[ -8  16 -13 -13  -4] = Z349
[  2 -19  22   0   7] = Z415
[31  6 10 -2  1] = Z413
[  0  17 -21  -4 -10] = Z817
[ 10 -19  10   1  10] = Z448
[ -9 -14  22 -12 -11] = Z459
[-14  23 -12 -11  -2] = Z522
[-5 52 38 -3  1] = Z917
rev: [ -2 -11 -12  23]	Z522
rev: [-10  -4 -21]	Z817
rev: [-11 -12  22 -14]	Z459
rev: [-11 -12  23 -14]	Z522
rev: [-13 -13  16  -8]	Z349
rev: [ -4 -13 -13]	Z349

[-17  19  25 -10 -31] = Z821
[-17  19  25  -5  25] = Z465
[-24  25  -5  19  51] = Z869
find: [-17  19  25 -10 -31]	Z821
rev: [-5 25 19]	Z465
rev: [ 19  -5  25 -24]	Z869
rev: [51 19]	Z869
find: [-17  19  25  -5  25]	Z465
rev: [25 -5 25]	Z465

[  3   3   2   1   3   3  -4   6   4   3  -3  -2  -5  -5  -2   3  -4  -5
   4  -5  -4   4   3  -4  -3  -4   5  -9 -40] : Z432
[ 0 -3 -2  0 -3 -3  7  0 -4 -4 -4 -4  3 -1 -5 -4  8  7 -3 -2  6 -4 -1  7
 -5 -2  7  6 -5] : Z141
[-4  7  4  3  3  3 -4  6  4  3 -3 -2 -5 -5 -2  3 -4 -5  4  4 -5 -4  3 -4
 -3 -4 -5 -2  2] : Z175
find: [  3   3   2   1   3   3  -4   6   4   3  -3  -2  -5  -5  -2   3  -4  -5
   4  -5  -4   4   3  -4  -3  -4   5  -9 -40]	Z432
rev: [ 4 -4 -5]	Z432
find: [-4  7  4  3  3  3 -4  6  4  3 -3 -2 -5 -5 -2  3 -4 -5  4  4 -5 -4  3 -4
 -3 -4 -5 -2  2]	Z175
rev: [-4 -4  0  7 -3 -3  0 -2 -3  0]	Z141
rev: [-5 -2 -3  3  4  6 -4  3  3  3  4]	Z175

[-5 14 16  5  2 39  7  3] : Z603
[  6 -21 -12 -26   0  -1 -13  32] : Z46
[ 14  16   5   0 -12 -26   1  -1] : Z652
rev: [ -1   1 -26 -12   0   5]	Z652
rev: [ 7 39]	Z603
rev: [ 2  5 16 14]	Z603

[  1  -7  10  -5  -3  -6  13 -14  13  -6] -> Z83
[ -9 -18 -28 -16 -26  14 -21  11 -10 -18] -> Z132
[ -9 -28  11 -26 -16 -18  14 -21  13   4] -> Z169
[-26 -37  13 -39 -22 -21   8 -18   8   9] -> Z743
[-37 -39 -22  13 -26   8 -21  19 -12  -2] -> Z56
rev: [  9   8 -18   8 -21 -22 -39  13]	Z743
rev: [-21  14 -18 -16 -26  11 -28  -9]	Z169
rev: [  4  13 -21  14 -18 -16 -26]	Z169
rev: [-26 -16 -28 -18  -9]	Z132
rev: [  8 -21 -22 -39  13 -37 -26]	Z743

[  2 -17  -3  -5 -19  23] -> Z525
[-11  13  34   4   5 -18] -> Z322
[ 10 -12  13 -36  13 -16] -> Z631
[-16  -1  10 -15 -11  18] -> Z574
[ 13  16  -4  30  -8 -15] -> Z76
[-21 -23  21 -10 -20 -13] -> Z157
[ -5 -13   6  -9   4  22] -> Z665
[ -1  10 -15 -11 -16  43] -> Z127
[-16  -1  10  25   4   7] -> Z666
[ 10 -12  13  34   4   5] -> Z785
rev: [  5   4  34  13 -12]	Z785
rev: [-11 -15  10  -1 -16]	Z574

[  4   8  15   6 -20  -7   4   4 -26   4   3  16   4   8   4  -7  -8  -2
   5  -4  -6  17 -12  10   1 -11  -4  11   3 -14  -5   5  -1   2 -16  -4
  -1  24 -14  -2 -17  12  -6 -32  -2   4 -19   7  16  11   7 -10  21  -4
  -8  -8  -6   2  11  -9] : Z259
[  2   6  11   3 -14  -5   4   3 -17   2   2  10   3   4   2  -5  -5  -2
   3  -4  -4  12  -8   7   0  -7  -2   8   2 -10  -3   4  -1   2 -10  -3
  -1  17  -9  -2 -11   8  -4 -21  -1   3 -12   5  12   8   5  -6  15  -3
  -5  -5  -4   2   7  -7] : Z680
[  5  10  16  10 -23  -8   2   5 -33   5   3  19   5  11   4  -7 -10  -2
   6  -1  -8  17 -16  11   2 -12  -6  12   3 -15  -6   6  -1   1 -20  -4
   0  27 -16  -2 -20  15  -5 -40  -2   6 -24   8  18  11   7 -11  22  -5
 -10 -10  -7   1  14  -9] : Z341
[  3   7  14   4 -17  -6   5   4 -21   3   2  13   4   6   3  -6  -6  -2
   4  -4  -4  15 -10   8   0  -9  -3   9   2 -12  -4   5  -2   2 -12  -4
  -1  21 -11  -2 -14  10  -5 -25  -2   3 -15   6  14  10   6  -8  18  -4
  -6  -6  -5   2   8  -8] : Z604
[  5   9  -1  25 -19  -4 -16   3 -42   9   2  20   6  22   3  -1 -13   2
   8  16 -16   2 -22   8   6 -12 -12   4   4  -8  -6   5   4  -9 -28   2
   6  19 -18   6 -18  15   5 -51  -3   9 -32   7  10  -2   4 -10   6  -6
 -12 -11  -6  -8  22   2] : Z449
[ -4  25 -16 -19   5   9  -1   5 -39   7   3  21   6  15   4  -6 -12  -1
   7   3 -11  16 -19  11   3 -14  -8  11   4 -15  -6   7   0  -2 -24  -3
   2  29 -19   0 -21  16  -3 -48  -3   7 -29   8  18   9   7 -12  21  -6
 -11 -11  -8  -1  18  -7] : Z531
rev: [11 16]	Z259
rev: [-14  -2 -11  21  -1  -4 -12   2  -2]	Z604
rev: [-16  -4 -19  25  -1   9   5]	Z449
rev: [  2 -17]	Z680

[ 18  -6   6 -14 -15  18 -16  28 -13] = Z323
[ 18  -6   6  35 -15  18 -16  28 -13] = Z659
[-36   2  22  -7 -14 -18  24 -41  20] = Z177
[-36   2  22  -7   4 -18  24 -41  20] = Z398
rev: [-14  -7]	Z177
rev: [-16  18 -15 -14]	Z323

[ -4  -6  -5   1  24 -15 -10  -6   1   5 -14 -36 -21 -21 -44 -10   0 -13
 -10  37] = Z755
[-26 -11  -3 -18  21 -13  -4   9  -1  -6 -14 -33 -23 -18 -33 -10   6 -13
   1   7] = Z358
[  7   5  -9   5   0   3 -18  -7  11  12   2 -12   3   8  -8   5  -3   3
 -23   2] = Z317
[-26 -10   0 -16  16  -9   3  -6 -12  -3  -9 -18 -20 -16 -19  -9  -3 -13
   8  25] = Z628
[ -9  -8  -6  -6  17  -6  -6  -5   1  -5  -6 -34  -8  -6 -31  -6 -11  -6
 -18  12] = Z33
[-11  -3 -26 -18  13  -5 -15 -17  -9  -7  -1 -26  -6  -8 -28   0 -21  -1
  -9  12] = Z92
rev: [ 1 -5 -6 -6]	Z33
rev: [-18  -3 -11 -26]	Z358
rev: [  3 -12   2  12  11  -7 -18]	Z317

[ -8  -8  -6  12 -10   0 -11  -6 -10  -8 -10  -6  -9   9   7   6   7  -7
  -5] = Z927
[-23 -20 -17  17 -22  -7 -25 -15 -26 -18 -26 -20 -21   3  -2   0   6 -23
 -22] = Z513
[11 18 26 50 11 28  6 25  9 16  7 16 20 28 25 24 47  9  9] = Z256
[ 11  18  26  50  11  28   6  25   9  16   7  16  20  28  25  -6 -19 -21
 -21] = Z250
[11 18 26 50 11 28  6 25  9 16  7 16 20 28 25 24 47  6  6] = Z617
[11 31  6 25  9 16  3 10 -3  6 -2  0  5 37 32 33 25  2  3] = Z899
[-18 -21 -26 -37 -17 -27 -11 -24 -15 -20 -13 -21 -21  -8 -10  -5 -35 -10
 -11] = Z910
[11 -7 26 50 11 28  6 25  9 16  7 16 20 28 25 24 47  6  6] = Z713
[  9   3  -1 -29   7  -6   7  -3  10   3  10   6   2 -28 -22 -25 -22   5
   4] = Z509
[ 22  21  20 -10  21   9  25  17  25  18  25  21  23   3   6   7   0  23
  22] = Z79
find: [11 18 26 50 11 28  6 25  9 16  7 16 20 28 25 24 47  6  6]	Z617
find: [11 31  6 25  9 16  3 10 -3  6 -2  0  5 37 32 33 25  2  3]	Z899
rev: [ -2   3 -21 -20 -26 -18 -26 -15 -25]	Z513
rev: [-6 25 28 20 16  7 16  9 25  6 28 11]	Z250

[ 12  12  42  -7  27  31 -23 -34 -31  -7] -> Z303
[ 24  47 -14  41  -6  -3  22  -7 -18 -49] -> Z370
[ -1 -29  24 -36   9   6 -27  -8   3  30] -> Z431
[ 25  53 -13  43  -4  -3  25  -6 -18 -53] -> Z885
[ -2 -16  17 -26  18  11 -15  -6  -6  21] -> Z651
[  4 -27   4  18  23  24 -15  -6 -15 -17] -> Z191
[ 27  51  -8  41   0   4  19 -12 -22 -46] -> Z210
[ 23  50 -13  42  -4  -3  24  -3 -17 -50] -> Z263
[ 27  51 -11  40  -3  -1  21  -7 -15 -50] -> Z526
[ 27  51 -11  40  -3  -1  21  -7 -15 -20] -> Z918
rev: [-27   6]	Z431
find: [ 27  51 -11  40  -3  -1  21  -7 -15 -20]	Z918
rev: [-49 -18  -7  22  -3  -6  41 -14]	Z370
find: [ -2 -16  17 -26  18  11 -15  -6  -6  21]	Z651
rev: [ 30   3  -8 -27   6   9 -36  24 -29]	Z431

[ -7   0  12  13  -1 -17   0  -5 -25   6  -4 -11  25   2  -5   6  -2 -12
 -10 -17  21 -14 -12  -9   3 -13  -1]  Z674
[  3  15  18   0  24   8   8  -6  -1  -5  -1  13 -27  28 -16   1  -6  17
 -21 -36  26 -20  13   0   5 -23  -7]  Z268
[-19  18  15 -19  -5   2  26 -10 -31  17  10 -27 -13  44   2   2 -11 -43
   5  24  28   2 -14 -23  15  -3  -7]  Z541
[ -3 -30  -4  10   6  13 -13  -7  10  21 -22  17  -8  -9  -8 -14 -15   7
 -12 -22  18  15 -19   9  18 -10 -28]  Z117
[ -8   6  38  -9  15  -1 -14  19  20 -31  18  12  11  -6  -7  14  14  43
 -18 -25 -18 -22  24  17 -19  -5  17]  Z152
[ -3 -30  -4  10   6  13 -13  -7  10  21 -22  17  -8  -9  -8 -14 -15   7
 -12 -22  18  15 -19   9   3 -10 -28]  Z566
[ -7 -23   3   1  12   0 -15  -5   6  17 -11  16   6 -39  -7  -1  -8  32
 -11  -7  -5   3 -12   1   0  -5   3]  Z515
[ -4  10   6  13 -13  -7  10  21 -19  17  -8  -9  -5  33   5  -2  -7  -4
  11 -43 -10  -6   8  -2  -7   9  11]  Z5
find: [ -4  10   6  13 -13  -7  10  21 -19  17  -8  -9  -5  33   5  -2  -7  -4
  11 -43 -10  -6   8  -2  -7   9  11]	Z5
rev: [-23 -14   2  28  24   5 -43 -11   2]	Z541
find: [ -3 -30  -4  10   6  13 -13  -7  10  21 -22  17  -8  -9  -8 -14 -15   7
 -12 -22  18  15 -19   9   3 -10 -28]	Z566
rev: [-11  -4   6 -25  -5   0 -17  -1  13  12   0  -7]	Z674

